Here is a tiny trained network, its code and every weight. The questions are about switching its units off for an input and a class, where a switched-off unit gives its printed mean instead of its output.

import numpy as np


def w(rows, s, z=0):
    codes = np.array(rows[::2]) - 128.0
    scale = np.full(codes.shape[1], s)
    scale[-1] = z or s
    return codes * scale


def f(y):
    return y / 2 * (1 + np.tanh(0.7978845608 * (y + 0.044715 * y**3)))


def log_softmax(a):
    a = a - a.max(-1, keepdims=True)
    return a - np.log(np.exp(a).sum(-1, keepdims=True))


def net(x, mask):
    res = np.array(x, float).reshape(1, 8) / 4 @ E
    y = f(res @ A[0][:, :-1].T + A[0][:, -1])
    res = res + np.where(mask, y, B[0][:, -1]) @ B[0][:, :-1]
    return log_softmax(res[-1] @ U[:, :-1].T + U[:, -1])


A, B = {}, {}
E = w([
[11,150,159,151,209],'x0',
[129,133,135,132,124],'x1',
[130,123,124,129,133],'x2',
[130,124,123,128,131],'x3',
[132,2,195,119,124],'x4',
[136,133,137,133,132],'x5',
[139,123,119,132,151],'x6',
[139,155,158,10,161],'x7',
],0.0077)
A[0] = w([
[207,131,143,113,40,87],'neuron 0',
[154,156,149,26,154,93],'neuron 1',
[141,116,58,122,191,247],'neuron 2',
[92,255,43,119,107,128],'neuron 3',
[31,114,148,127,199,105],'neuron 4',
[141,215,79,144,123,95],'neuron 5',
[86,154,29,91,102,94],'neuron 6',
[122,91,91,233,78,125],'neuron 7',
[187,119,85,114,105,82],'neuron 8',
[210,85,90,107,109,103],'neuron 9',
[220,103,97,118,87,90],'neuron 10',
[116,117,104,200,88,88],'neuron 11',
[129,120,101,237,98,102],'neuron 12',
[150,47,144,120,163,92],'neuron 13',
[75,8,169,88,73,84],'neuron 14',
[137,159,139,19,155,94],'neuron 15',
],0.0085,0.011)
B[0] = w([
[67,198,106,189,152,152],'neuron 0',
[101,93,75,107,173,153],'neuron 1',
[135,106,144,73,16,255],'neuron 2',
[211,63,182,205,153,197],'neuron 3',
[130,255,59,200,70,171],'neuron 4',
[174,100,183,158,206,149],'neuron 5',
[147,115,148,152,171,133],'neuron 6',
[117,120,114,38,156,169],'neuron 7',
[101,192,116,194,186,130],'neuron 8',
[105,222,93,181,121,152],'neuron 9',
[87,203,66,154,141,152],'neuron 10',
[101,110,111,99,174,134],'neuron 11',
[73,99,104,21,239,153],'neuron 12',
[188,151,141,188,177,141],'neuron 13',
[216,141,158,215,213,165],'neuron 14',
[74,83,97,90,212,155],'neuron 15',
],0.0085,0.0094)
U = w([
[127,83,105,138,90,254],'0',
[239,60,156,255,233,25],'1',
[45,254,19,214,117,42],'2',
[133,61,106,115,71,193],'3',
[33,36,33,34,242,47],'4',
[119,74,112,126,39,172],'5',
[119,77,140,123,52,149],'6',
],0.0072,0.0086)

Each question gives the input, the list of numbers given to net, and the class t.
The units are the neurons (one row each of A and B). Each row of codes is followed by its name. A weight is (code - 128) times the scale printed after its matrix; where a second scale follows, it is the last column's (A, B and U).
mask holds one flag per neuron, in row order. A switched-off neuron (its flag False) gives its mean, the last column of its row in B, instead of its output. The means were averaged over made-up inputs and are rounded, as every weight is.
A unit's drop is (log p(t) with every unit on - log p(t) with that unit switched off) / (log p(t) with every unit on - log p(t) with every unit switched off).
The circuit of an input: a set's keep is (log p(t) with only the set's units on - log p(t) with every unit switched off) / (log p(t) with every unit on - log p(t) with every unit switched off). Starting from the 12 units with the biggest drops (on a tie, the unit counted first), units are removed one at a time, each time the one whose removal leaves the highest keep (on an exact tie, the one counted first), for as long as the keep stays at least 0.8.
units of the circuit, in order: the units of the circuit, biggest drop first
top k neurons: the k neurons with the biggest drops, biggest first
drop when u is switched off: that unit's drop, to one decimal
input [7,2,-7,2,6,2,-6,4], class 2: top 3 neurons : [neuron 4; neuron 3; neuron 2]
input [-7,0,-3,5,6,-8,2,-8], class 4: units of the circuit, in order : [neuron 12; neuron 7]
input [8,-8,1,-8,2,-3,1,7], class 2: units of the circuit, in order : [neuron 4]
input [-8,8,4,-1,-7,3,2,-3], class 2: top 3 neurons : [neuron 10; neuron 0; neuron 9]
input [1,6,3,-2,6,5,-1,1], class 1: top 4 neurons : [neuron 14; neuron 2; neuron 13; neuron 7]
input [0,-2,-3,6,2,5,-3,-7], class 4: top 2 neurons : [neuron 12; neuron 7]
input [-5,-6,-1,1,-8,-3,6,7], class 1: top 3 neurons : [neuron 3; neuron 5; neuron 6]
input [-4,-3,5,5,-6,-6,1,7], class 4: top 4 neurons : [neuron 15; neuron 1; neuron 4; neuron 14]
input [-5,2,0,0,7,3,0,8], class 4: top 3 neurons : [neuron 15; neuron 1; neuron 3]
input [-8,3,0,-4,-7,3,-7,3], class 2: top 2 neurons : [neuron 0; neuron 10]
input [-1,8,-4,-7,3,-6,3,-8], class 4: top 2 neurons : [neuron 12; neuron 7]
input [-1,5,-4,-3,-1,3,-2,8], class 4: units of the circuit, in order : [neuron 15; neuron 1]
input [1,7,6,-8,8,-8,1,1], class 1: top 3 neurons : [neuron 14; neuron 13; neuron 2]
input [2,-7,-6,1,8,4,-2,-5], class 1: units of the circuit, in order : [neuron 14]
input [8,8,3,-8,0,1,0,0], class 2: drop when neuron 4 is switched off : 1.2
input [5,0,-6,1,-8,4,4,-3], class 1: drop when neuron 3 is switched off : 0.6
input [1,-6,-3,-1,-5,5,0,8], class 4: drop when neuron 1 is switched off : 0.6
